Below are the code and all the weights of a small trained network. Each question names an input and a class and asks about switching units off, where a switched-off unit gives its printed mean instead of its output.

import numpy as np


def w(rows, s, z=0):
    codes = np.array(rows[::2]) - 128.0
    scale = np.full(codes.shape[1], s)
    scale[-1] = z or s
    return codes * scale


def f(y):
    return y / 2 * (1 + np.tanh(0.7978845608 * (y + 0.044715 * y**3)))


def log_softmax(a):
    a = a - a.max(-1, keepdims=True)
    return a - np.log(np.exp(a).sum(-1, keepdims=True))


def net(x, mask):
    res = np.array(x, float).reshape(1, 8) / 4 @ E
    y = f(res @ A[0][:, :-1].T + A[0][:, -1])
    res = res + np.where(mask, y, B[0][:, -1]) @ B[0][:, :-1]
    return log_softmax(res[-1] @ U[:, :-1].T + U[:, -1])


A, B = {}, {}
E = w([
[131,128,127,128],'x0',
[126,127,129,128],'x1',
[108,249,126,144],'x2',
[172,129,216,140],'x3',
[126,128,129,128],'x4',
[135,129,127,127],'x5',
[141,102,127,240],'x6',
[127,127,128,128],'x7',
],0.018)
A[0] = w([
[93,184,20,85,159],'N0',
[170,215,82,251,64],'N1',
[141,68,161,176,149],'N2',
[91,120,9,134,255],'N3',
[125,164,114,91,128],'N4',
[182,58,115,34,208],'N5',
[134,116,218,88,159],'N6',
[128,124,89,155,105],'N7',
[108,217,136,75,162],'N8',
[136,95,120,57,139],'N9',
[122,94,74,139,91],'N10',
[149,34,93,175,121],'N11',
],0.016,0.0085)
B[0] = w([
[178,55,165,51,223],'N0',
[31,107,166,106,255],'N1',
[196,35,122,140,209],'N2',
[104,58,4,79,225],'N3',
[175,114,159,101,165],'N4',
[29,122,144,141,236],'N5',
[139,156,210,174,203],'N6',
[102,127,91,133,147],'N7',
[182,154,183,119,220],'N8',
[59,131,152,108,184],'N9',
[131,178,102,136,156],'N10',
[173,128,77,139,214],'N11',
],0.014,0.021)
U = w([
[27,99,100,54,161],'0',
[225,40,143,85,233],'1',
[57,116,202,197,155],'2',
[203,252,180,111,32],'3',
[159,92,22,143,2],'4',
],0.014,0.0042)

Each question gives the input, the list of numbers given to net, and the class t.
The units are the neurons (one row each of A and B). Each row of codes is followed by its name. A weight is (code - 128) times the scale printed after its matrix; where a second scale follows, it is the last column's (A, B and U).
mask holds one flag per neuron, in row order. A switched-off neuron (its flag False) gives its mean, the last column of its row in B, instead of its output. The means were averaged over made-up inputs and are rounded, as every weight is.
A unit's drop is (log p(t) with every unit on - log p(t) with that unit switched off) / (log p(t) with every unit on - log p(t) with every unit switched off).
The circuit of an input: a set's keep is (log p(t) with only the set's units on - log p(t) with every unit switched off) / (log p(t) with every unit on - log p(t) with every unit switched off). Starting from all 12 units, units are removed one at a time, each time the one whose removal leaves the highest keep (on an exact tie, the one counted first), for as long as the keep stays at least 0.8.
units of the circuit, in order: the units of the circuit, biggest drop first
unit that matters most: the unit with the biggest drop
k most important neurons: the k neurons with the biggest drops, biggest first
drop when u is switched off: that unit's drop, to one decimal
input [5,-7,0,-8,6,3,5,-5], class 4: unit that matters most	N5
input [1,-1,1,8,2,3,0,5], class 3: units of the circuit, in order	(N1 N3 N0)
input [6,-4,1,6,3,-4,1,-4], class 2: 4 most important neurons	(N0 N3 N8 N11)
input [-3,-3,-5,3,-7,2,-5,-5], class 2: 2 most important neurons	(N3 N6)
input [1,1,-5,0,-6,3,2,1], class 4: 2 most important neurons	(N0 N8)
input [-6,0,-7,-5,2,-2,1,-2], class 4: 2 most important neurons	(N11 N1)
input [0,-3,0,2,-5,8,-1,-8], class 2: 2 most important neurons	(N3 N0)
input [1,-1,0,-8,-5,6,7,0], class 4: 2 most important neurons	(N11 N5)
input [8,-3,-8,0,3,-6,-5,1], class 0: 2 most important neurons	(N8 N9)
input [-8,1,1,-8,-5,8,0,7], class 1: 3 most important neurons	(N0 N5 N1)
input [-7,-8,3,-8,4,-2,0,3], class 1: 3 most important neurons	(N0 N5 N9)
input [6,8,7,1,-2,8,3,3], class 2: 3 most important neurons	(N3 N1 N8)
input [7,-5,-4,-3,3,-2,1,-5], class 4: 2 most important neurons	(N1 N11)
input [1,3,6,-6,-7,0,-1,2], class 1: units of the circuit, in order	(N0)
input [-3,-3,-6,1,7,-8,-6,-8], class 2: 2 most important neurons	(N3 N6)
input [-2,-1,-5,-8,0,-5,2,-8], class 4: drop when N11 is switched off	0.1
input [-4,-6,8,1,-1,5,0,8], class 3: drop when N2 is switched off	0.3
input [6,5,5,-2,2,-8,8,8], class 0: drop when N1 is switched off	0.7
